Below is a small trained network, with its code and all its weights. Each question gives an input and a class and asks what happens when units are switched off, that is, made to give their printed mean instead of their output.

import numpy as np


def w(rows, s, z=0):
    codes = np.array(rows[::2]) - 128.0
    scale = np.full(codes.shape[1], s)
    scale[-1] = z or s
    return codes * scale


def f(y):
    return y / 2 * (1 + np.tanh(0.7978845608 * (y + 0.044715 * y**3)))


def log_softmax(a):
    a = a - a.max(-1, keepdims=True)
    return a - np.log(np.exp(a).sum(-1, keepdims=True))


def net(x, mask):
    res = np.array(x, float).reshape(1, 2) / 4 @ E
    y = f(res @ A[0][:, :-1].T + A[0][:, -1])
    res = res + np.where(mask, y, B[0][:, -1]) @ B[0][:, :-1]
    return log_softmax(res[-1] @ U[:, :-1].T + U[:, -1])


A, B = {}, {}
E = w([
[157,152,107,123,192,162,229,188,36,78],'x0',
[164,162,180,9,191,111,96,123,171,160],'x1',
],0.012)
A[0] = w([
[92,149,93,105,133,173,98,152,102,118,247],'n1',
[120,145,175,20,150,103,136,173,154,129,75],'n2',
[122,149,111,109,165,147,186,166,64,116,112],'n3',
[223,179,144,53,241,122,83,144,124,144,110],'n4',
[120,120,201,138,150,146,198,91,97,104,88],'n5',
[208,124,110,153,155,146,159,149,78,159,95],'n6',
[81,59,43,209,75,149,95,153,131,116,85],'n7',
[91,116,105,121,12,104,30,105,174,194,88],'n8',
[95,91,84,228,48,133,133,198,59,108,105],'n9',
[147,154,133,163,215,118,234,141,88,118,121],'n10',
[146,189,135,101,185,202,128,157,89,1,87],'n11',
[191,148,115,116,127,155,187,190,63,132,120],'n12',
[170,81,154,163,177,146,73,179,92,122,173],'n13',
[84,105,16,189,108,108,163,105,45,79,112],'n14',
[94,133,101,61,132,135,175,135,39,58,138],'n15',
[163,125,141,100,74,136,134,118,103,105,202],'n16',
[113,145,135,108,129,66,234,183,123,75,122],'n17',
[186,200,98,132,178,143,180,157,77,102,95],'n18',
],0.0088,0.013)
B[0] = w([
[11,7,60,178,58,40,188,220,87,151,249],'n1',
[195,201,114,91,176,142,150,132,128,100,181],'n2',
[147,140,150,152,119,133,90,71,164,155,205],'n3',
[131,219,84,90,190,138,178,190,86,63,229],'n4',
[144,169,120,149,148,158,106,86,143,115,144],'n5',
[180,173,135,139,161,179,82,104,144,168,165],'n6',
[172,199,106,71,168,163,119,148,155,130,204],'n7',
[186,127,185,156,77,202,90,40,203,158,243],'n8',
[163,181,112,73,202,131,153,145,109,79,235],'n9',
[158,113,199,179,90,143,97,94,152,159,227],'n10',
[148,127,156,131,144,160,79,92,135,128,200],'n11',
[120,97,126,141,106,184,83,91,149,176,212],'n12',
[90,95,109,148,111,99,127,86,101,109,170],'n13',
[159,191,139,47,169,112,185,167,127,119,228],'n14',
[134,115,153,169,106,145,141,87,148,130,214],'n15',
[63,74,130,144,99,72,151,142,102,110,195],'n16',
[147,148,122,159,115,124,135,77,146,148,193],'n17',
[170,115,157,136,105,169,123,81,187,125,208],'n18',
],0.012)
U = w([
[145,116,191,180,98,165,59,73,185,170,71],'0',
[147,211,126,67,207,130,161,148,108,93,26],'1',
[61,8,115,175,85,75,158,149,87,131,252],'2',
],0.015,0.0033)

Each question gives the input, the list of numbers given to net, and the class t.
The units are the neurons (one row each of A and B). Each row of codes is followed by its name. A weight is (code - 128) times the scale printed after its matrix; where a second scale follows, it is the last column's (A, B and U).
mask holds one flag per neuron, in row order. A switched-off neuron (its flag False) gives its mean, the last column of its row in B, instead of its output. The means were averaged over made-up inputs and are rounded, as every weight is.
A unit's drop is (log p(t) with every unit on - log p(t) with that unit switched off) / (log p(t) with every unit on - log p(t) with every unit switched off).
most important unit: the unit with the biggest drop
k most important neurons: the k neurons with the biggest drops, biggest first
drop when u is switched off: that unit's drop, to one decimal
input [6,-5], class 0: most important unit	n10
input [-1,3], class 2: 2 most important neurons	(n9; n14)
input [-7,8], class 1: 2 most important neurons	(n4; n2)
input [-6,-7], class 1: 2 most important neurons	(n9; n7)
input [4,-6], class 1: 2 most important neurons	(n14; n9)
input [8,8], class 0: 4 most important neurons	(n10; n12; n18; n3)
input [-2,3], class 2: 3 most important neurons	(n9; n14; n7)
input [-3,3], class 2: drop when n10 is switched off	0.1
input [3,1], class 2: drop when n8 is switched off	0.4
input [4,-3], class 0: drop when n4 is switched off	0.2
